Read these off the grid that follows.
1) The entry just left of 426?
2) The entry just right of 472?
3) The entry just left of the smallest entry?
4) The entry just right of 483?
5) The smallest entry?
[[713, 646, 595, 639, 544, 749, 542, 491, 726, 716, 746, 475], [623, 667, 623, 550, 549, 468, 840, 787, 587, 534, 426, 950], [663, 565, 568, 547, 829, 974, 276, 503, 596, 621, 958, 182], [626, 667, 588, 666, 564, 483, 905, 822, 583, 568, 489, 817], [226, 472, 928, 812, 979, 628, 468, 741, 368, 883, 748, 721], [639, 540, 699, 594, 568, 585, 592, 747, 719, 628, 678, 599], [981, 666, 435, 444, 413, 565, 802, 625, 873, 357, 585, 444], [707, 693, 536, 591, 475, 395, 931, 740, 679, 484, 379, 848], [698, 529, 746, 560, 563, 642, 456, 374, 813, 712, 779, 471]]
1) 534
2) 928
3) 958
4) 905
5) 182

data =
[[4359 7691 4652 4397 7840 6146 7569 6640 4956 6541 6115 8100 7687 3540
  4137 3592]
 [6321 6845 6744 5939 5957 6243 6491 2671 2171 2553 3841 6496 6969 3571
  5838 4764]
 [4330 2795 7238 6004 4331 5364 5972 6391 4119 3985 4473 8086 5383 5348
  7172 5694]
 [4670 6365 3576 4193 6560 5415 4429 6831 6218 3025 3902 6432 6572 3667
  5926 4891]
 [4803 6379 3023 7693 2815 3589 3660 3332 7128 3745 4955 7433 7998 3269
  5652 6906]
 [6181 5940 2623 3418 2774 4432 5751 2545 2762 2828 6248 4184 2637 3444
  3027 6475]
 [3752 7521 2346 5662 4142 4066 3408 2282 7883 7596 2366 7267 2596 2427
  4049 3468]
 [6202 7864 6325 5739 2415 5315 7611 4369 7393 4600 5336 3705 5814 4212
  5464 2861]
 [4873 6734 4135 2731 3783 6989 6801 3508 6021 4079 4920 5105 6702 3662
  4038 6131]
 [6747 3215 6390 2970 7618 6566 5421 2428 3839 4921 6559 6084 3938 3217
  2846 4996]
 [7987 2363 7141 4502 5126 7458 2272 5505 8042 4096 2781 4180 4423 3441
  6422 7726]
 [3570 4777 3822 6600 5941 2226 6238 7385 5223 4246 3649 5091 2733 6232
  7883 8014]
 [3802 4952 3163 7622 6851 2890 2236 3090 4953 6230 3152 6680 7098 5775
  4224 4792]]
The second largest entry is 8086
Find the 3rd entry in reading order.
A: 4652
The entry just left of 5464 -> 4212
Find the entry just left of 2553.
A: 2171
The entry just right of 3023 -> 7693
The entry just left of the smallest entry -> 2671
The third smallest entry: 2236
Find the entry just right of 2171.
A: 2553
The 1st entry in reading order is 4359
Find the entry just right of 3090.
A: 4953
Find the entry just right of 2733.
A: 6232
The entry just left of 3649: 4246
The second smallest entry: 2226
The entry just left of 3783 -> 2731
The entry just right of 4137 -> 3592
Find the entry just right of 2815.
A: 3589
The entry just right of 6238: 7385
Find the 3rd largest entry.
A: 8042
Find the entry just left of 3938.
A: 6084
The entry just right of the largest entry: 7687

Read these off the matrix that follows. Counting starts at 0.
1) Give the entry just right of 39.9.
2) Give the entry at row 2, column 0.
3) Give the entry at row 0, column 2.
4) Give the entry directly below 4.4.
5) Give the entry just left of -61.8.
6) Give the entry in the bottom-left corner.
7) Give the entry directly above -42.0.
8) Give the top-right entry.
[[ 23.6  20.7  22.0 -42.4  -8.8   8.0  28.7  16.2  -7.5]
 [-38.1 -18.4 -18.5  58.6  32.6 -20.0 -33.8 -42.0  13.0]
 [-11.0 -14.6 -24.1  37.6   5.0  -3.7 -22.5  -3.6   7.4]
 [-19.2 -15.8 -22.8  39.0   9.4  -7.1 -24.4 -12.4   4.4]
 [-23.6 -17.6 -22.1  40.4  14.2 -10.7 -26.1 -15.8   6.5]
 [ 35.9  23.5  30.8 -61.8 -22.2   8.2  37.8  22.1  -9.4]
 [-24.4   0.0  14.0 -11.1  21.4 -14.3   3.4 -35.3   7.7]
 [ 42.6  -9.9 -34.4  15.2 -47.5  21.3 -10.5  64.8 -13.1]
 [ 17.0  18.2  24.5 -43.0 -10.0   0.6  28.4   9.3  -5.8]
 [-41.9   0.2  16.1   4.8  39.9 -20.5  -3.8 -57.6  15.4]]
1) -20.5
2) -11.0
3) 22.0
4) 6.5
5) 30.8
6) -41.9
7) 16.2
8) -7.5

Questions about the grid below.
1) Read off the second entry on the diagonal from the top-right corner.
2) Read off the top-right entry.
3) Read off the largest entry in the last row.
4) Read off the top entry of the column that holds the largest entry.
5) Read off the third entry on the diagonal from the top-right corner.
6) Read off the second entry, reading row by row.
7) Read off the entry in the bottom-right corner.
8) Read off the entry directly below the largest entry.
[[3, 3, 4, 4, 4],
 [3, 4, 5, 3, 7],
 [3, 3, 4, 3, 7],
 [2, 3, 1, 3, 3],
 [1, 4, 8, 2, 2],
 [2, 3, 1, 3, 4],
 [4, 3, 5, 0, 4],
 [1, 4, 7, 1, 2]]
1) 3
2) 4
3) 7
4) 4
5) 4
6) 3
7) 2
8) 1
